Below is a small trained network, with its code and all its weights. Each question gives an input and a class and asks what happens when units are switched off, that is, made to give their printed mean instead of their output.

import numpy as np


def w(rows, s, z=0):
    codes = np.array(rows[::2]) - 128.0
    scale = np.full(codes.shape[1], s)
    scale[-1] = z or s
    return codes * scale


def f(y):
    return y / 2 * (1 + np.tanh(0.7978845608 * (y + 0.044715 * y**3)))


def log_softmax(a):
    a = a - a.max(-1, keepdims=True)
    return a - np.log(np.exp(a).sum(-1, keepdims=True))


def net(x, mask):
    res = np.array(x, float).reshape(1, 8) / 4 @ E
    y = f(res @ A[0][:, :-1].T + A[0][:, -1])
    res = res + np.where(mask, y, B[0][:, -1]) @ B[0][:, :-1]
    return log_softmax(res[-1] @ U[:, :-1].T + U[:, -1])


A, B = {}, {}
E = w([
[132,187,87,105,134,80,149,224],'x0',
[130,140,154,54,150,104,75,158],'x1',
[136,145,145,109,138,82,197,29],'x2',
[82,232,222,143,217,137,163,141],'x3',
[204,202,82,161,174,165,204,122],'x4',
[227,167,186,101,138,110,102,90],'x5',
[174,22,202,244,187,223,99,169],'x6',
[151,60,175,102,245,197,177,165],'x7',
],0.011)
A[0] = w([
[152,103,141,101,97,165,59,166,234],'n0',
[174,135,131,83,179,149,124,166,2],'n1',
[91,104,46,98,131,108,141,150,174],'n2',
[121,144,173,117,190,180,98,144,62],'n3',
[78,182,143,107,53,196,57,207,110],'n4',
[91,153,202,165,196,97,184,195,155],'n5',
[52,101,152,196,101,134,159,33,159],'n6',
[149,108,68,94,5,113,131,96,184],'n7',
[63,200,100,128,101,126,200,153,74],'n8',
[175,153,109,228,124,201,145,106,110],'n9',
[191,192,194,80,110,53,138,85,152],'n10',
],0.012,0.0075)
B[0] = w([
[137,136,150,195,146,167,66,95,215],'n0',
[161,125,177,131,73,163,158,115,154],'n1',
[80,117,90,150,147,162,170,180,190],'n2',
[138,91,151,130,87,93,143,133,187],'n3',
[161,135,88,73,97,71,97,83,189],'n4',
[122,95,191,118,104,196,191,121,227],'n5',
[163,91,230,35,8,125,101,102,217],'n6',
[77,78,132,144,89,103,161,190,253],'n7',
[170,75,149,128,96,148,152,144,190],'n8',
[130,190,135,116,229,197,199,95,200],'n9',
[38,174,105,122,134,164,208,71,235],'n10',
],0.012,0.018)
U = w([
[240,54,142,151,115,86,36,137,88],'0',
[134,207,122,149,226,138,174,108,119],'1',
[115,170,127,130,86,97,146,109,94],'2',
[162,6,143,178,141,149,137,162,245],'3',
[114,187,10,188,105,34,112,157,2],'4',
],0.012,0.0087)

Each question gives the input, the list of numbers given to net, and the class t.
The units are the neurons (one row each of A and B). Each row of codes is followed by its name. A weight is (code - 128) times the scale printed after its matrix; where a second scale follows, it is the last column's (A, B and U).
mask holds one flag per neuron, in row order. A switched-off neuron (its flag False) gives its mean, the last column of its row in B, instead of its output. The means were averaged over made-up inputs and are rounded, as every weight is.
A unit's drop is (log p(t) with every unit on - log p(t) with that unit switched off) / (log p(t) with every unit on - log p(t) with every unit switched off).
The circuit of an input: a set's keep is (log p(t) with only the set's units on - log p(t) with every unit switched off) / (log p(t) with every unit on - log p(t) with every unit switched off). Starting from all 11 units, units are removed one at a time, each time the one whose removal leaves the highest keep (on an exact tie, the one counted first), for as long as the keep stays at least 0.8.
units of the circuit, in order: the units of the circuit, biggest drop first
unit that matters most: the unit with the biggest drop
top k neurons: the k neurons with the biggest drops, biggest first
drop of u: that unit's drop, to one decimal
input [-5,2,-6,5,-7,-2,-3,-5], class 0: unit that matters most : n10
input [-5,0,-6,1,3,-2,-7,-4], class 4: top 2 neurons : n5; n6
input [2,5,-2,7,6,-5,2,-5], class 3: top 2 neurons : n8; n10
input [-1,-2,-5,4,-3,-2,-6,-3], class 4: units of the circuit, in order : n5; n6; n4
input [-2,4,-8,-6,7,7,0,1], class 0: top 3 neurons : n10; n5; n2
input [3,6,-6,-3,2,6,-4,7], class 0: units of the circuit, in order : n9; n7
input [8,8,-7,6,-3,-2,1,0], class 0: top 3 neurons : n4; n10; n7
input [-8,7,-7,-8,7,2,-8,-1], class 4: units of the circuit, in order : n5; n6
input [7,-6,3,5,1,0,-7,2], class 1: top 2 neurons : n10; n6
input [5,-4,-1,-2,-6,1,-1,-1], class 4: units of the circuit, in order : n5; n6
input [7,1,2,-4,3,3,-2,-1], class 4: units of the circuit, in order : n6; n5
input [-5,8,-2,2,4,-7,-7,5], class 3: top 2 neurons : n10; n9
input [-1,6,-2,4,-8,7,-8,8], class 1: top 4 neurons : n6; n10; n7; n8
input [-3,-2,-2,-4,7,-8,3,7], class 1: unit that matters most : n9
input [3,6,5,-5,4,-5,-2,-7], class 4: units of the circuit, in order : n5; n6
input [-4,8,3,4,-5,7,-6,-3], class 1: units of the circuit, in order : n10; n6
input [-1,-5,7,7,8,-7,8,3], class 1: top 2 neurons : n9; n7
input [1,5,-2,-8,-6,-1,6,-6], class 0: top 2 neurons : n4; n10
input [8,-2,-2,-1,-8,-8,-1,-3], class 4: top 2 neurons : n4; n5
input [-2,-8,5,-3,7,-7,-5,-7], class 3: units of the circuit, in order : n8
input [-5,-8,-2,5,-2,8,-1,2], class 1: top 2 neurons : n9; n7
input [6,-6,0,7,3,0,-2,2], class 3: top 4 neurons : n8; n5; n10; n4
input [-2,-6,0,2,2,3,6,5], class 1: top 2 neurons : n9; n7
input [-1,-1,-2,-4,7,1,-2,-3], class 1: top 2 neurons : n9; n6
input [2,-3,2,3,-6,-4,-3,1], class 3: top 2 neurons : n10; n8
input [6,-6,-6,2,1,-5,-8,7], class 3: drop of n8 : 0.2
input [-8,2,-7,-1,3,-8,5,-8], class 0: drop of n10 : 0.3
input [1,-8,-8,-7,2,-6,6,3], class 1: units of the circuit, in order : n9
input [8,-3,8,4,-5,-6,0,-4], class 3: drop of n8 : 0.5
input [3,-2,2,-8,7,-4,-8,3], class 3: drop of n8 : 0.9
